Read these off the matrix that follows.
1) Give the 1st entry in reading order.
2) Give the fifth entry in reading order.
[[127, 107, 121, 139, 100, 148, 114, 154, 153, 99, 116, 121, 100, 155, 114], [145, 148, 143, 130, 117, 120, 111, 102, 103, 125, 151, 156, 126, 105, 103], [155, 109, 99, 115, 130, 132, 146, 110, 141, 117, 128, 129, 134, 119, 111], [151, 144, 152, 101, 120, 134, 147, 123, 140, 127, 140, 150, 99, 125, 147], [108, 144, 108, 131, 115, 123, 143, 129, 139, 156, 129, 152, 156, 110, 114], [132, 132, 123, 104, 105, 148, 102, 121, 137, 156, 124, 112, 106, 143, 150], [143, 131, 141, 124, 136, 121, 118, 116, 144, 140, 110, 134, 128, 145, 101], [133, 131, 146, 131, 107, 110, 111, 153, 111, 100, 126, 150, 129, 114, 125], [101, 128, 111, 119, 140, 109, 108, 144, 133, 142, 106, 150, 132, 131, 115], [130, 150, 122, 113, 122, 113, 135, 117, 148, 131, 155, 110, 102, 127, 138]]
1) 127
2) 100

[[137 145 116 135 139 139 140 137 119 104 135]
 [129 136 117 119 121 110 113 111 144 126 139]
 [104 112 140 117 101 132 138 137 142 145 108]]
Counting starts at 0.
The entry in the top-left corner is 137
The entry at row 0, column 2?
A: 116
The entry at row 0, column 1?
A: 145
The entry just right of the centre entry?
A: 113
The entry in the bottom-left corner?
A: 104
The entry just right of 101 is 132
The entry in row 1 and column 0: 129
The bottom entry of the column that holds the smallest entry -> 101
The entry just left of 101: 117
The entry directly above 113?
A: 140
The entry directly above the smallest entry?
A: 121

Read these off the row that follows.
1) Which number is the entry just right of the largest entry?
2) Which number is the entry just left of 150?
[135 130 150 132 123 123 134 129 129 123 147 127 115 137 111 134]
1) 132
2) 130
